[100 = 0]
[112  97  93 101 105 100  97 105  97 113 115 112  73 114 111  92  83  80
  89  82 109  87  81 124  81  88  97 102 104  83 120 103  88  96 126 119] : <1>
[ 98  92  93 107  92 113 104 109  86 111 103 113 109 114 108 101  87  93
  91  91  89 111  96  69  80  96  98  98 101  81 115 102 107 104  87 101] : <4>
[ 63  91  98 110  94 105 104 100  92 137 107 107 114 127 111 113 100 106
  95  89  92 123 122  34  38 114  94  99  83 109 103 109 119 100  73 104] : <4>
[118 104 100  99 104  97 103  85 103 120 124 102  58 118 106  91  95  91
  94  89 117  87  81 148  98  96  97 102 108  71 119 100  94  91 116 116] : <1>
[111 107 105  93 115  90 103  69 125 101 134  93  51 128 100  91 103  99
  97 101 125  73  86 146  96  98  96  99 110  74 120 100  91  82 122 120] : <1>
[102  94  92 103 103 100 100 104  94 118 116 104  86 122 114  95  84  84
  89  85 100  94  84  97  77  88  96 102 103  83 127 104  90  99 113 116] : <1>
[102  98 101  98 109  92 102  86 113 111 132  87  64 127 110  93  93  97
  94  98 114  86  86 118  83  92  97 104 111  72 129 101  85  91 114 118] : <1>
[100  98  94 106  97 106 105 101  78 118 111 115  88 120 111  99  93  89
  89  84  94  97  94  87  70 101  96 100  97  85 114 105 108  99 100 114] : <1>
[103 101 100 101 103  95 107  82  99 113 130  94  68 125 109  96  99  96
  93  93 114  84  95 112  75 100  95 104 113  72 121 102  95  91 108 118] : <1>
[ 96  92  92 105 100 106 101 110  88 119 110 110  95 117 114  98  82  86
  88  85  92 103  88  83  74  89  96 100 101  82 120 105  99 101 105 112] : <4>
[ 95  91  91 104  99 105 100 112  90 121 108 110  93 121 116  99  82  86
  87  83  93 103  89  83  68  92  96 100  99  87 119 105  98 101 106 112] : <4>
[105  91  92 105  97 108 103 108  91 107 110 100  95 119 114  95  81  91
  91  93  92 101  85  93  94  87 100 102 111  69 129 101  93 104 100 106] : <1>
[ 75  82  93 110  96 111  93 122 102 127  96 111 128 112 113 107  81  91
  94  88  82 124  96  45  55  95  99  98  92 108 113 107 104 107  90 101] : <4>
[ 93  95  93 105 101 102 103 103  83 128 114 114  95 124 113 101  90  87
  87  81  98  99  98  82  61  98  93 100  96  85 116 108 105  98 103 118] : <4>
[ 87  97  96 106  97 102 109  93  83 122 118 102  92 129 112 103  94  98
  89  90  97 100 109  73  60 106  93 102  98  84 117 106 108  99  89 111] : <4>
[112  95  93 101 105 101  95 107  99 113 117 107  76 116 110  91  82  81
  92  81 104  92  71 120  84  87  97 102 105  78 123 102  87  96 122 119] : <1>
[ 69  84  94 111  96 107  97 114 100 130  98 107 126 117 113 110  89 100
  95  90  84 109 107  40  47 101  98  99  92 106 113 107 107 106  83 101] : <4>
[ 89  87  91 105 102 105  97 115  96 123 108 105 103 120 118 100  79  88
  89  85  88 104  87  75  66  89  97  97 100  90 125 104  95 103 103 109] : <4>
[123 105 102  87 124  92  90  78 142  93 123 104  48 101 100  81  89  84
  94  96 120  70  55 181 125  82  99  90 116  82 126  96  82  79 149 126] : <1>
[ 65  84  91 115  84 109  96 135  82 141  82 112 141 107 112 117  87  95
  97  81  79 134 123  22  27 109  98 105  78 127  89 110 114 118  69  93] : <4>
[120  95  95  89 123  94  82 100 140 100 115 106  64 106 106  82  75  75
  94  87 113  77  46 165 110  71 101  94 114  92 131  98  70  86 159 124] : <1>
[ 94  97  96 104 100  99 107  91  89 121 123  98  83 129 115  99  93  89
  89  90 101  95 103  85  65  99  94 103 101  78 120 106 101  95  97 116] : <1>
[ 80  84  92 108  97 111  95 121  99 125  96 111 120 114 112 105  80  92
  92  87  81 119  94  51  62  96  98  97  96 100 120 105 102 106  94 103] : <4>
[ 89 102  96 107  98  98 111  84  76 132 123 107  75 129 109 103 104  96
  89  85 106  93 116  76  50 112  89 101  88  86 106 110 117  93  92 118] : <1>
[ 99 100  97 105  96 105 109  94  81 117 110 104  84 127 109  99  95  94
  89  90 100  95 107  85  74 103  94 101 101  74 115 104 108 100  92 113] : <1>
[105  99  97 102 105  97 101  94  91 117 125 105  72 121 110  94  91  87
  91  85 110  86  88 114  76  97  94 103 101  78 116 104  95  92 115 122] : <1>
[ 76  85  91 108 101 107  94 117  98 132 100 115 120 118 115 106  81  88
  91  79  87 114  92  55  55  97  96  98  90 106 118 108 103 101  99 105] : <4>
[ 71  85  96 107  98 105  99 108 100 130 107 103 118 124 111 109  89 101
  93  92  89 119 109  42  51 103  96  99  96 100 115 107 108 103  83 104] : <4>
[ 74  86  93 109  96 109  95 119  98 126  95 112 124 113 108 109  86  93
  93  85  85 123 103  35  50 102  96  98  90 108 109 107 110 104  89 103] : <4>
[ 75  87  94 108 101 108  97 114  97 130  99 112 119 118 112 108  87  93
  92  86  88 118  99  48  51 100  96  98  91 106 111 108 108 103  89 104] : <4>
[113 101  94 102 106  98  97 100  95 121 117 113  68 115 107  92  89  79
  91  81 111  87  77 133  77  94  95 101 100  86 115 104  93  92 127 123] : <1>
[ 96  94  94 104  95 107 106 103  83 115 111 107  99 122 111 100  90  94
  90  90  93 101  98  80  74 100  95  99 101  81 116 104 107 102  93 107] : <4>
[110  95  91 103 104 104  96 116  91 118 108 115  85 112 115  93  78  76
  88  79  98  96  73 113  80  82  97 101 103  86 122 104  88 100 122 116] : <1>
[124  92  92  96 111 101  88 113 119  97 110 105  78 104 108  83  72  76
  93  88 107  88  52 158 110  73 102 100 117  77 130  96  72  96 138 116] : <1>
[107 101  95 102 103  99 102  95  90 121 120 110  69 120 107  92  92  84
  91  84 109  87  86 113  77  97  94 102 101  79 115 105  96  92 116 118] : <1>
[100  96  96 104 103  99 105  95  89 119 121 101  75 128 114  98  91  92
  89  87 103  93  96  94  71  97  94 103 100  79 120 104  97  97 104 116] : <1>
[ 68  84  95 108  97 107  96 114 103 130  98 103 123 120 114 109  87 100
  94  90  84 122 107  35  49 100  97  99  94 102 118 106 103 105  83 101] : <4>
[109  97  97  99 108  95  98  94 105 113 123 102  68 121 111  92  87  86
  93  88 111  85  80 126  80  90  96 103 105  79 123 102  85  92 122 122] : <1>
[114 107 102  95 112  93  99  77 115 107 126 104  54 114 102  89  96  88
  95  91 122  76  77 147  95  95  95  99 105  82 115 101  93  85 129 124] : <1>
[ 96 102  97 108  91 105 113  88  73 123 114 114  87 123 105 105 104  97
  90  86 100 100 115  66  61 115  92  99  91  87 102 108 123  97  84 110] : <4>
[ 89  91  95 107  93 109 105 104  89 119 109 105 106 118 111 101  90  96
  93  91  90 108 100  68  73 100  97  99 101  82 116 104 107 101  88 104] : <4>
[100  99  97 102 106  95 103  91  95 116 127  99  71 124 112  96  94  91
  91  88 110  87  91 110  77  97  94 104 101  81 119 105  94  91 114 123] : <1>
[110 103 100 100 105  96 102  85 101 114 124 102  62 121 107  92  96  88
  93  89 117  83  87 125  77  99  95 102 105  78 116 103  97  89 117 117] : <1>
[ 92  85  92 100 113  95  92 110 115 117 121  86  83 126 123  93  72  88
  89  91 100  95  76  98  77  75  99 105 112  76 141 103  70  98 119 116] : <1>
[103  95  97 101 104  97 102  93 103 110 123  91  75 127 114  94  87  95
  92  93 106  88  88 112  83  89  98 104 111  69 130 101  86  95 110 114] : <1>
[109 101  97 102 103  97 104  94  92 115 121 104  70 122 110  94  90  89
  92  88 107  85  88 112  74  98  95 103 102  77 120 103  94  94  67 118] : <1>
[ 89  95  93 108  95 109 102 104  84 127 103 121 106 119 109 105  92  90
  91  83  92 109 102  64  54 106  94  97  89 100 103 108 119 101  89 108] : <4>
[ 86  92  94 107  99 105 102 107  88 126 106 112  99 122 113 103  88  90
  90  83  92 106  98  66  59  99  94  99  92  96 116 108 107 101  96 111] : <4>
[112 101 101  95 112  92  98  82 122  99 127  93  57 120 105  90  95  94
  96  97 119  80  78 142  98  90  98 100 113  74 126  99  86  87 126 120] : <1>
[ 93  95  95 105 100 101 106  95  86 118 119  99  89 128 114 101  91  97
  89  91  99  96 103  81  70 100  94 102 102  76 122 104 101  99  95 111] : <1>
[ 67  82  90 112  95 109  91 129  94 137  87 114 139 107 113 111  82  90
  96  81  82 129 108  31  36 103  98 100  82 127 102 109 108 111  85 103] : <4>

[111  82 100 103 115  82 107  35  59 102 123 115  76  91 101  35 107  82
 129 162  79] : [0]
[100  80 132  90  66  97  84 103  76  31 103  91 103  79 114  13  96 131
  36 118 175] : [3]
[ 71  96  67  98 101 141 145 160  88  86  61 100 104  60  97  78  88  89
 124 110 102] : [3]
[ 98 106  73  80  70 102  82  87  91  60 109 104 106  78 141  56  53  81
  86 178  91] : [3]
[ 82  82 142 115 102 122  76  96  65  83  72  89 115  73  71  95 111  93
  79  77 118] : [3]
[ 81 133  43  77  87 140 128 136 103  92  77 116 107  85 112  96  76 121
  98 134 126] : [3]
[114  94 176 110  99  75  51  65  98  74  94 101  83 125  96  41 100 122
  60  82 149] : [3]
[ 96 113  91  92  84 131 121 121  88  92  88 106  94  72  68  77 102 145
  76  67 180] : [3]
[109  82  59  91  71  94 145 139 109  79 138  86 102  78 108  84 106 106
 100 131  79] : [3]
[133  83 128 106  90  83 109  34  61  99 128 110  71  88  71  30 124 121
  89 108 121] : [0]
[116  72  76  93  62  95 142  91  68  98 147  91 101  70  74  95 136 122
  73 115 110] : [3]
[ 99  70 123  97  86  85 104 107 116  56  91 102  99 134 137  30 109 110
  74 134  65] : [0]
[ 89  78  68  99 102 104 122 111  62  72 129  87  99  36 100  47  84  71
 135 150 113] : [3]
[125  97 132 109 112  73  61  14  57 100 137 107  71  76  89  48  86  78
 115 126 129] : [0]
[ 88  83 112 112 107 118 133 126  97 112  71  98 106 114  54 142 153 137
  81  44 110] : [0]
[110 133 154 105 104 109  61  53 104 109  64 116  86 123  85  98  84 120
  72  66 136] : [0]
[113 104 152 114 122  91  62  17  53  96  93 116  68  77  82  34  83  85
 113 110 137] : [0]
[ 86 116  85  95  94 132 137 151 138 113  49 112 102 128  97 119 103 127
 100  87  67] : [0]
[118  99  96  92  84  94 117  71 120 100  93 117  84 145 120  61 107 113
  90 138  37] : [0]
[110  67 130 101  84  78 105  89 104  63 103  98  94 132 116  42 127 120
  66 121  64] : [3]
[109  78 153 123 141  56  44  75  83  69 126  89  72  75 106   5  72  54
 144 128 126] : [0]
[101 127 118 105 116 123  76  35  67 128  67 124  89  92  76 115  79  94
 107  97 116] : [0]
[111 115  72  86  94 105 104  13  41 120 133 121  85  68  88  80  85 102
 103 154 135] : [0]
[120  62 141 114  91  76 100  58  79  88 121 100  88 109  85  60 134 115
  76  95  89] : [0]
[101 132  86  86  87 124 124 110 117 109  79 120  92 122  86  97 107 163
  73  75 156] : [3]
[125  96 141 110 109  80  90  51  94 113 117 107  70 120  75  62 122 131
  92  84 132] : [0]
[ 58  91  95  97 111 112  92 154  97  44  63  93 113  74 132  39  70  79
 107 134 120] : [3]
[ 83 112  66  76  53 145 118 102  69  81  81 109 127  77  89 112 103 140
  36 121 134] : [3]
[ 91  88  57  81  62 120 142 154 104  65 110  95 109  84 113  68 113 146
  63 121 127] : [3]
[116 119  94  91  85 113 137  89 132 123  70 126  84 152  95 104 116 138
  84 100  63] : [0]
[ 94 134  66  83  99 116 106 108 130  94  73 124  89 118 131  64  61 111
 109 147 109] : [3]
[110 128  81  85  84 113 120  99 139 109  82 123  84 140 113  85  91 129
 101 123  68] : [0]
[114 122 110  98 101  85  43   6  63 101 126 109  85  65 107  71  52  78
  99 147 144] : [0]
[ 92  96 143 110 123  86  51  97 114  53  73 101  89 110 141  12  61  64
 116 132  88] : [0]
[115 108 148  98  91  84  69  61 110  82  90 114  82 141 108  45  95 137
  58  99 129] : [3]
[123  99 145 114 109  91  73   6  62 121 105 112  75  94  72  71 102  94
 100 110 101] : [0]
[ 83 110 139 109 125 113  53  57  72  87  55 112 100  94 100  72  76  80
 101 110 115] : [0]
[111 110  54  84  88  96 117  79  92  93 130 110  87  73 126  57  68  82
 124 177  81] : [3]
[ 85 103  61 102 107 133 141 137  96 109  75 103  95  63  87  97  92  75
 144 116  63] : [3]
[ 88  99  82 102  97 136 132 106  53 108  89 101 103  46  54 112 116 120
  95  87 147] : [3]
[ 93 136 105  86  90 118  50  61  69  80  91 117  96  65 106  55  49 117
  72 134 190] : [3]
[ 71  78 120 105  95 130  93 122  74  60  41  96 118  82 103  66  90  82
  84 117  77] : [3]
[ 86  95  95 101  94 128 143 169 118  72  67 100  93  91  86  50 111 132
  94  70 132] : [3]
[114  82  91  90  84  76 134 116 133  80 117 106  88 149 126  49 120 135
  82 125  67] : [0]
[105 106 141 114 128  96  69  12  66 106  91 113  75  86  88  54  76  69
 129 118 104] : [0]
[112 124  91  97 102 111  78  27  46 118 118 115  80  38  73  84  67  87
 115 120 147] : [0]
[108 128 103  82  82 103  56  14  56  89 109 122  90  77 111  61  60 112
  62 150 155] : [3]
[115  99  91  85  81  82 123 117 133  63 120 109  78 120 132   8  95 135
  87 134 115] : [0]
[ 80 116 120 100  98 124  67 115 126  79  37 107 115 120 123 108  68  81
  88 113  53] : [0]
[ 76 102  60  82  68 129 115 140  98  54  84  98 118  60 126  61  71  96
  83 155 111] : [3]
[108  56 119 104  84  79 117  85  56  72 140  91  93  85  79  43 142 132
  68 105 139] : [3]
[ 97  75 127 120 133  81  88 102 100  78  99  89  84  82 110  33  84  43
 152 124  66] : [0]
[ 99 128 114 106 107 133  68  56  54 107  83 112  87  35  65  81  61  82
 112 103 164] : [3]
[113  71 127 101  87  73 108 113 125  58 107  95  84 126 127  18 113 110
  85 120  75] : [0]
[ 88 122 141 100 114 107  27  52  73  74  68 110 100  84 108  60  55  86
  82 117 152] : [0]
[126  94  99 103  88 101 146  68  95 132 116 115  73 106  68  92 127 123
 109  99  77] : [0]
[ 81  71 123 100  85 104  99 122  82  62  95  87 116  97  91  75 129 138
  47  82 141] : [3]
[117  97  41  77  56 104 158 102 108 108 140 107  99 111 101 111 118 142
  73 133  82] : [3]
[105 147  93  89  95 122  79  61  90 118  81 126  85  98  83 105  69 130
  83  95 162] : [3]
[104 115 169 112 120  93  29  26  72  85  83 113  83 100  96  49  68  87
  94 101 148] : [0]
[111  86  87 101 101 102 137  40  56 114  99 125  77  99  95  42 102  91
 125 155  41] : [0]
[ 78 106 152 113 121 103  33 118 110  59  52  95 105  96 122  59  53  54
 106 107  99] : [0]
[123 111  64  79  72  93 138  88 105 101 141 111  82  99 104  74 102 148
  82 129 132] : [3]
[116 113 135  89  85  78  45  11  71  77 125 114  88  96 114  36  71 116
  63 140 158] : [3]
[112  86 104 107 100  98 138 130 133 108  97 100  83 123  88  94 125 111
 118  80  43] : [0]
[ 89  88 162 125 128  96  47  84  68  66  69  89  94  56  95  63  66  40
 122 120 109] : [0]
[112 134  57  85  91 122 120  38  61 139 117 126  85  70  75 114  84 119
 108 132 133] : [0]
[ 77 117  94  84  89 119  73  78  66  55  88 109 104  64 122  39  54 109
  70 143 183] : [3]
[107 133 115  87  92  95  37  23  54  62 110 119  84  63 128   6  28  87
  83 168 181] : [3]
[118 113 128 114 117  98 100  59 104 135  88 114  70 115  62  98 105 110
 119  64  98] : [0]
[105  67  91  87  58  93 107  87  61  45 134  91 110  68 115  36 107 117
  49 157 113] : [3]
[111  85 104 109 100 100 115  64  81  99  96 114  79  93  99  41  95  68
 133 152  37] : [0]
[ 99 118 127 108 105 108  54  18  58 117  75 118 101 104  91 108  84  92
  83 120 101] : [0]
[106  74 126 113  82  98  73  60  52  81 119  82 107  39  85  81  84  52
  95 134  74] : [3]
[110 116 131 112 130 106  91  66  93 116  81 120  64  96  69  51  92 106
 134  74 131] : [0]
[ 84  81 145 121 111 123  88 105  69  85  60  93 101  70  62  82 108  84
 102  69 107] : [0]
[129  97 105  98  91  78 119  78 122 103 115 116  69 136 100  52 118 124
 104 115  77] : [0]
[ 93 107  96 111 104 136 124 131  91 115  81  94 100  68  51 124 110 116
 109  49 136] : [0]
[ 98 102  54  93  83 139 144  95  48 116 103 108  96  41  54 107 110 123
 102 105 152] : [3]
[ 93  77 113  94  76  85  89 102  62  46 121  86 113  60 104  38 101 121
  48 115 170] : [3]
[ 85 117 114 111 116 131  81 108  95  87  42 110  88  71 100  46  51  59
 138 117  88] : [0]
[114  63 123 117  98  89 124 116 108  98 106  88  88 105  79  80 137  99
 110  79  52] : [0]
[127 121 102  84  76  81  88  66 120  84 133 113  75 117 115  42  84 136
  85 128 137] : [3]
[ 84  99  78  88  74 128 133 166 110  67  82  97 111  91  94  88 108 149
  60  88 156] : [3]
[112  98 112  95  97  73  85  73 126  76 112 109  84 137 140  40  84  98
 103 150  67] : [0]
[ 98 129  89  84  80 126 102  93  77  82  96 115  90  68  81  57  77 140
  65 103 200] : [3]
[ 96 131 113 105 138 111  88  92  95  94  73 121  62  78  96  15  59  94
 138 103 166] : [0]
[120 105 105  88  76  81  64  24  62  86 138 104  98  79 111  79  85 111
  59 142 134] : [3]
[ 76  72 132 120 119 120  89 128  76  78  56  87 106  63  80  67 100  72
 117  83  96] : [3]
[ 99  56 153 114  93  82 100 126 110  60  96  77 103 114 112  30 124 100
  78  86  71] : [0]
